In the rows, 128 means zero.
Each row is followed by its class.
128,132,130,118,58,137,118,120,133,170,120,114,117,124,128,125,85,141,160,117,131,140,128,118,120,125,134,117,133,133,130,125,150,120,142,122,121,117,122,109,109,186,86,138,153,118,149
<7>
125,121,120,144,91,128,142,122,129,129,114,115,135,115,127,124,128,147,142,139,131,139,119,110,125,119,130,126,131,118,133,121,131,133,134,125,126,149,120,129,120,159,109,118,128,122,122
<7>
124,127,126,103,117,131,140,125,129,134,94,130,135,122,132,116,130,127,171,152,121,144,110,104,149,104,126,130,128,134,118,129,110,128,123,135,118,173,125,124,132,181,95,135,121,107,119
<14>
130,124,134,179,122,132,113,132,128,127,127,99,128,133,130,120,119,134,135,102,127,100,112,72,124,130,126,127,160,115,134,123,139,125,131,115,130,119,119,137,133,149,144,112,119,154,127
<10>
128,121,126,194,66,131,125,127,129,133,123,104,125,109,129,117,106,134,181,134,128,132,104,67,97,115,132,119,136,139,117,128,138,111,137,105,123,132,116,125,138,154,105,132,119,130,120
<7>
128,133,111,151,80,137,129,121,142,142,118,87,135,118,129,125,121,124,145,145,130,143,120,94,128,119,138,121,113,124,121,125,125,134,143,110,128,135,114,114,124,172,114,127,120,129,142
<7>
131,124,124,133,64,140,117,123,126,156,117,104,132,135,118,131,98,150,132,126,127,134,135,140,133,114,136,118,120,130,139,126,158,121,138,120,125,122,115,112,101,191,92,139,129,120,136
<7>
132,123,126,162,93,134,129,131,132,127,123,122,137,115,127,116,117,138,161,137,128,82,121,103,116,125,124,116,132,119,138,125,132,127,133,124,125,151,120,139,127,130,115,120,121,127,124
<7>
135,117,126,208,152,133,118,122,112,120,128,136,141,103,137,96,140,117,116,118,127,89,113,92,115,122,120,132,140,111,112,126,129,129,112,111,130,59,121,123,131,129,138,113,124,165,121
<10>
146,127,123,167,106,134,107,110,143,146,116,98,136,104,130,137,125,126,132,127,130,85,106,114,152,125,133,113,127,125,118,123,131,138,139,130,128,83,119,91,120,208,105,137,127,142,148
<10>
131,126,138,181,127,141,103,122,106,137,117,99,149,127,137,130,128,124,152,117,122,117,121,118,142,131,129,123,130,120,117,136,121,127,111,121,134,94,117,117,134,162,140,119,121,102,137
<10>
122,127,115,159,65,136,142,122,133,144,118,101,133,106,112,117,104,136,159,145,130,131,116,89,108,113,126,112,126,133,124,117,147,129,149,114,120,137,113,113,113,183,99,138,133,127,134
<7>
129,117,127,161,144,138,113,121,130,140,133,119,118,134,139,121,116,124,121,110,130,89,120,76,134,132,101,120,161,130,130,126,137,117,125,112,128,89,116,115,130,160,117,131,138,156,134
<10>
116,138,122,72,125,117,124,91,119,161,107,99,160,129,134,146,166,141,106,131,119,150,146,208,197,115,128,129,100,133,128,131,130,140,114,146,119,103,118,82,111,208,127,150,147,104,141
<14>
123,130,120,152,90,124,137,127,116,134,122,112,155,104,124,129,120,147,140,134,128,150,132,144,121,115,135,130,114,131,132,125,127,131,131,112,126,135,119,120,113,179,106,137,138,120,130
<7>
126,131,124,146,77,137,129,123,143,152,118,116,124,123,127,122,107,139,154,132,123,151,125,106,126,119,129,120,130,127,128,123,145,137,144,114,128,131,119,129,117,147,90,126,111,108,131
<7>
138,120,131,174,140,128,111,130,127,151,115,117,127,122,128,123,130,145,117,115,122,92,124,94,146,130,131,116,166,123,124,121,130,128,135,115,129,103,114,114,125,154,128,126,117,150,133
<10>
123,122,122,146,78,138,127,135,135,141,129,110,128,118,121,111,111,124,169,138,121,113,105,74,127,114,135,124,144,127,126,127,136,119,144,105,128,164,113,133,120,184,95,137,127,126,127
<7>
125,127,130,160,78,133,121,123,124,147,118,97,144,116,124,132,103,151,162,122,127,151,126,133,115,121,147,123,125,129,129,126,150,129,130,108,129,130,122,104,87,163,121,128,136,92,145
<7>
127,125,114,163,102,129,133,123,141,147,114,119,141,101,133,117,130,133,150,145,131,137,126,95,137,121,130,115,121,126,120,123,141,120,124,124,129,129,118,129,123,173,102,128,118,119,121
<10>
123,123,129,112,146,132,124,124,122,135,122,141,138,123,132,142,149,145,141,123,123,116,121,141,158,116,125,124,123,134,129,132,123,128,113,140,132,150,121,112,132,197,114,137,138,119,122
<14>
135,126,129,128,117,128,124,124,134,141,126,66,134,130,124,131,119,137,114,134,125,116,138,140,149,127,128,150,137,128,134,127,132,120,135,128,128,118,130,130,111,137,109,130,132,136,128
<10>
